Here is a tiny trained network, its code and every weight. The questions are about switching its units off for an input and a class, where a switched-off unit gives its printed mean instead of its output.

import numpy as np


def w(rows, s, z=0):
    codes = np.array(rows[::2]) - 128.0
    scale = np.full(codes.shape[1], s)
    scale[-1] = z or s
    return codes * scale


def f(y):
    return y / 2 * (1 + np.tanh(0.7978845608 * (y + 0.044715 * y**3)))


def log_softmax(a):
    a = a - a.max(-1, keepdims=True)
    return a - np.log(np.exp(a).sum(-1, keepdims=True))


def net(x, mask):
    res = np.array(x, float).reshape(1, 6) / 4 @ E
    y = f(res @ A[0][:, :-1].T + A[0][:, -1])
    res = res + np.where(mask, y, B[0][:, -1]) @ B[0][:, :-1]
    return log_softmax(res[-1] @ U[:, :-1].T + U[:, -1])


A, B = {}, {}
E = w([
[56,96,113,96,149,85,127,134,11,127],'x0',
[137,135,138,123,129,96,133,102,115,142],'x1',
[104,133,81,97,83,132,176,139,177,19],'x2',
[72,103,173,86,153,195,101,30,158,122],'x3',
[138,131,119,117,139,145,130,144,128,117],'x4',
[75,242,118,110,196,74,121,186,152,175],'x5',
],0.012)
A[0] = w([
[158,132,133,251,99,72,169,216,87,122,89],'N1',
[153,97,227,176,78,171,80,80,102,126,252],'N2',
[158,85,148,131,84,141,83,203,254,171,155],'N3',
[74,207,119,144,225,82,59,89,186,144,145],'N4',
[197,211,196,157,104,125,72,93,241,96,46],'N5',
[25,99,205,22,168,160,57,92,81,89,96],'N6',
[59,183,145,126,138,154,108,165,172,185,10],'N7',
[96,199,93,78,164,128,80,169,124,117,37],'N8',
[141,108,233,125,149,179,57,165,82,205,113],'N9',
[128,177,237,139,152,188,83,52,212,95,85],'N10',
[169,80,164,74,48,205,98,111,82,146,38],'N11',
[5,107,75,163,126,109,102,139,30,86,12],'N12',
[171,91,92,141,59,182,113,119,61,110,87],'N13',
[103,146,193,107,166,169,105,61,169,112,195],'N14',
[57,110,12,76,108,78,211,64,209,29,143],'N15',
],0.0072,0.0039)
B[0] = w([
[171,91,106,135,157,53,85,149,177,75,192],'N1',
[69,159,105,130,199,118,164,152,169,117,205],'N2',
[116,113,153,71,111,154,136,124,81,161,184],'N3',
[114,88,147,123,171,96,218,102,163,108,208],'N4',
[189,164,165,81,73,143,112,103,1,166,194],'N5',
[183,131,130,42,118,111,55,199,116,101,210],'N6',
[61,199,108,143,123,75,157,65,171,95,163],'N7',
[78,161,200,109,96,155,159,74,141,66,174],'N8',
[125,161,65,156,210,169,146,86,73,140,179],'N9',
[206,194,184,77,117,96,82,173,114,169,201],'N10',
[99,164,173,85,150,142,196,76,166,75,175],'N11',
[174,170,162,91,42,137,102,97,71,144,186],'N12',
[106,106,175,104,122,72,171,105,170,105,178],'N13',
[136,85,105,132,181,76,98,176,246,143,198],'N14',
[116,59,26,201,165,216,137,136,111,177,251],'N15',
],0.0088,0.013)
U = w([
[180,99,151,137,145,66,2,206,200,109,154],'0',
[59,129,223,147,117,123,216,37,181,72,3],'1',
[159,151,200,88,44,160,52,109,18,163,32],'2',
[96,99,65,216,226,199,100,118,103,241,71],'3',
[110,82,169,127,166,124,141,219,127,181,223],'4',
],0.0078,0.0044)

Each question gives the input, the list of numbers given to net, and the class t.
The units are the neurons (one row each of A and B). Each row of codes is followed by its name. A weight is (code - 128) times the scale printed after its matrix; where a second scale follows, it is the last column's (A, B and U).
mask holds one flag per neuron, in row order. A switched-off neuron (its flag False) gives its mean, the last column of its row in B, instead of its output. The means were averaged over made-up inputs and are rounded, as every weight is.
A unit's drop is (log p(t) with every unit on - log p(t) with that unit switched off) / (log p(t) with every unit on - log p(t) with every unit switched off).
The circuit of an input: a set's keep is (log p(t) with only the set's units on - log p(t) with every unit switched off) / (log p(t) with every unit on - log p(t) with every unit switched off). Starting from the 12 units with the biggest drops (on a tie, the unit counted first), units are removed one at a time, each time the one whose removal leaves the highest keep (on an exact tie, the one counted first), for as long as the keep stays at least 0.8.
units of the circuit, in order: the units of the circuit, biggest drop first
most important unit: the unit with the biggest drop
top k neurons: the k neurons with the biggest drops, biggest first
drop when u is switched off: that unit's drop, to one decimal
input [6,-5,-7,-3,7,8], class 1: most important unit -> N8
input [6,-4,7,-6,2,2], class 3: top 3 neurons -> N15, N6, N10
input [6,-6,-4,-3,1,4], class 2: top 4 neurons -> N12, N15, N14, N2
input [5,8,2,8,-3,-2], class 0: units of the circuit, in order -> N6, N14
input [-8,5,4,8,3,-7], class 0: top 3 neurons -> N14, N10, N2
input [7,7,1,5,5,6], class 2: top 3 neurons -> N6, N12, N2
input [5,-5,7,-6,7,-7], class 1: top 2 neurons -> N13, N6
input [8,8,-4,-8,8,3], class 0: top 3 neurons -> N1, N5, N3
input [8,-5,-3,7,5,5], class 2: top 3 neurons -> N6, N12, N1
input [-6,5,4,-5,6,-6], class 1: top 3 neurons -> N6, N13, N10
input [-7,-3,5,7,-6,-4], class 0: top 2 neurons -> N14, N10
input [0,-8,-6,-8,1,7], class 0: top 2 neurons -> N1, N15
input [-5,0,4,-1,-7,2], class 2: top 2 neurons -> N5, N2
input [-5,5,-1,8,8,-3], class 0: units of the circuit, in order -> N14
input [-5,2,0,6,4,-3], class 0: drop when N12 is switched off -> 0.1
input [2,1,0,-4,6,8], class 1: drop when N8 is switched off -> 0.1
input [-8,0,5,-1,0,-5], class 2: drop when N5 is switched off -> 0.5
